Below are the code and all the weights of a small trained network. Each question names an input and a target symbol and asks about switching units off, where a switched-off unit gives its printed mean instead of its output.

import numpy as np


def w(rows, s, z=0):
    codes = np.array(rows[::2]) - 128.0
    scale = np.full(codes.shape[1], s)
    scale[-1] = z or s
    return codes * scale


def norm(h):
    return h / np.sqrt((h * h).mean(-1, keepdims=True) + 1e-5)


def f(y):
    return np.maximum(y, 0)


def softmax(a):
    e = np.exp(a - a.max(-1, keepdims=True))
    return e / e.sum(-1, keepdims=True)


def log_softmax(a):
    a = a - a.max(-1, keepdims=True)
    return a - np.log(np.exp(a).sum(-1, keepdims=True))


def net(x, mask):
    ids = ['αβγζηθλμξπτφψ'.index(c) for c in x.split()]
    T = len(ids)
    res = E[ids] + P[:T]
    r = norm(res)
    for j in range(2):
        rows = slice(4 * j, 4 * j + 4)
        q, k, v = (r @ M[0][rows].T for M in (Q, K, V))
        z = softmax(np.where(np.tri(T) > 0, q @ k.T / 4**0.5, -1e9)) @ v
        o = O[0][rows]
        res = res + np.where(mask[j], z, o[:, -1]) @ o[:, :-1]
    y = f(norm(res) @ A[0][:, :-1].T + A[0][:, -1])
    res = res + np.where(mask[2:6], y, B[0][:, -1]) @ B[0][:, :-1]
    return log_softmax(norm(res)[-1] @ U[:, :-1].T + U[:, -1])


Q, K, V, O, A, B = {}, {}, {}, {}, {}, {}
E = w([
[69,72,108,215],'α',
[215,141,105,243],'β',
[168,172,198,93],'γ',
[139,158,212,124],'ζ',
[204,39,140,174],'η',
[212,198,182,103],'θ',
[179,219,208,103],'λ',
[183,131,100,203],'μ',
[134,170,154,107],'ξ',
[139,146,247,175],'π',
[176,120,93,121],'τ',
[95,199,205,168],'φ',
[118,137,88,135],'ψ',
],0.013)
P = w([
[63,78,67,78],'0',
[153,223,181,212],'1',
[170,210,195,199],'2',
[160,211,198,185],'3',
[255,96,141,139],'4',
[207,133,142,135],'5',
[201,130,147,131],'6',
[122,176,134,185],'7',
[142,165,133,176],'8',
[150,166,145,183],'9',
],0.0086)
Q[0] = w([
[138,147,131,200],'head 0',
[92,118,200,138],'head 0',
[78,167,209,107],'head 0',
[151,214,196,111],'head 0',
[148,206,246,134],'head 1',
[148,116,2,138],'head 1',
[141,76,145,92],'head 1',
[133,124,136,62],'head 1',
],0.014)
K[0] = w([
[116,42,82,166],'head 0',
[131,112,76,51],'head 0',
[157,114,127,38],'head 0',
[57,115,138,60],'head 0',
[78,109,129,44],'head 1',
[247,131,158,200],'head 1',
[130,181,138,136],'head 1',
[75,138,135,185],'head 1',
],0.013)
V[0] = w([
[82,116,191,124],'head 0',
[195,98,93,122],'head 0',
[205,164,153,109],'head 0',
[92,72,137,98],'head 0',
[164,187,133,88],'head 1',
[246,23,118,100],'head 1',
[101,118,117,169],'head 1',
[81,173,6,55],'head 1',
],0.017)
O[0] = w([
[79,57,141,166,122],'head 0',
[159,161,126,139,169],'head 0',
[120,161,157,148,113],'head 0',
[173,41,143,126,129],'head 0',
[134,110,33,144,129],'head 1',
[228,60,159,178,254],'head 1',
[125,152,158,118,110],'head 1',
[154,152,66,7,27],'head 1',
],0.015,0.0057)
A[0] = w([
[118,66,9,179,194],'neuron 0',
[167,43,157,178,83],'neuron 1',
[169,8,124,125,237],'neuron 2',
[83,95,149,130,4],'neuron 3',
],0.014,0.0032)
B[0] = w([
[155,166,100,252,204],'neuron 0',
[100,65,50,118,255],'neuron 1',
[73,89,24,150,233],'neuron 2',
[207,84,131,59,139],'neuron 3',
],0.013,0.0092)
U = w([
[106,185,56,164,99],'α',
[194,184,195,157,131],'β',
[32,140,135,121,151],'γ',
[85,173,163,178,153],'ζ',
[185,112,97,88,171],'η',
[198,188,63,163,57],'θ',
[159,121,214,92,255],'λ',
[128,121,74,83,199],'μ',
[219,15,201,145,82],'ξ',
[116,135,44,152,71],'π',
[68,2,95,100,122],'τ',
[48,81,222,172,73],'φ',
[199,114,85,98,140],'ψ',
],0.015,0.007)

Each question gives the input, a string of symbols that net reads in full, and the target symbol t.
The units are the heads (4 rows each of Q, K, V and O) and the neurons (one row each of A and B). Each row of codes is followed by its name. A weight is (code - 128) times the scale printed after its matrix; where a second scale follows, it is the last column's (O, A, B and U).
mask holds one flag per unit, heads first, then neurons. A switched-off unit (its flag False) gives its mean, the last column of its rows in O or B, instead of its output. The means were averaged over made-up inputs and are rounded, as every weight is.
A unit's drop is (log p(t) with every unit on - log p(t) with that unit switched off) / (log p(t) with every unit on - log p(t) with every unit switched off).
The circuit of an input: a set's keep is (log p(t) with only the set's units on - log p(t) with every unit switched off) / (log p(t) with every unit on - log p(t) with every unit switched off). Starting from all 6 units, units are removed one at a time, each time the one whose removal leaves the highest keep (on an exact tie, the one counted first), for as long as the keep stays at least 0.8.
units of the circuit, in order: the units of the circuit, biggest drop first
top k neurons: the k neurons with the biggest drops, biggest first
which heads matter: for each layer, one digit per head in row order, 1 if its drop is at least 0.15 and else 0, layers parted by /
drop of u: that unit's drop, to one decimal
input ζ θ α λ π η ξ, target τ: units of the circuit, in order	(head 0)
input τ τ η η η θ π, target ψ: which heads matter	01
input ζ ζ ξ β π ζ γ, target τ: which heads matter	10
input α θ ξ τ α ζ η φ ζ, target λ: which heads matter	01
input τ η θ ζ ζ, target ψ: which heads matter	01
input π ψ θ τ, target φ: which heads matter	01
input β θ η α θ ζ, target ζ: which heads matter	11
input θ θ α γ ζ γ, target θ: units of the circuit, in order	(head 1; head 0; neuron 1)
input α γ β α, target τ: which heads matter	11
input α α π μ θ θ μ ζ λ, target λ: which heads matter	01
input η η τ η τ μ η η ψ φ, target ξ: which heads matter	01
input α η α μ, target τ: which heads matter	11
input ζ τ ζ α ζ, target τ: which heads matter	10
input α η ζ τ μ ζ η π, target λ: units of the circuit, in order	(head 1; neuron 1; head 0)
input ξ θ η λ ζ, target μ: which heads matter	01
input ζ η β γ ζ π θ ξ α π, target τ: which heads matter	10
input η γ τ ψ π γ ξ ξ, target ξ: which heads matter	01
input μ ψ μ α η φ ξ α ξ π, target β: units of the circuit, in order	(head 0; neuron 2)
input β η α ζ φ τ ζ, target ζ: units of the circuit, in order	(head 1; head 0)
input ζ τ ξ β, target ζ: units of the circuit, in order	(head 1; neuron 1; neuron 2)
input η ζ ζ β, target ξ: units of the circuit, in order	(head 1)
input ψ μ α, target μ: units of the circuit, in order	(head 1)
input θ α γ φ, target θ: top 2 neurons	(neuron 2; neuron 1)
input η λ ζ, target ξ: drop of head 1	0.6
input ζ β ψ λ α α φ μ λ, target τ: drop of head 0	1.8
input η φ η λ, target ξ: drop of head 1	0.2
input α μ η, target τ: top neuron	(neuron 2)
input γ ζ θ η, target θ: drop of head 0	0.3
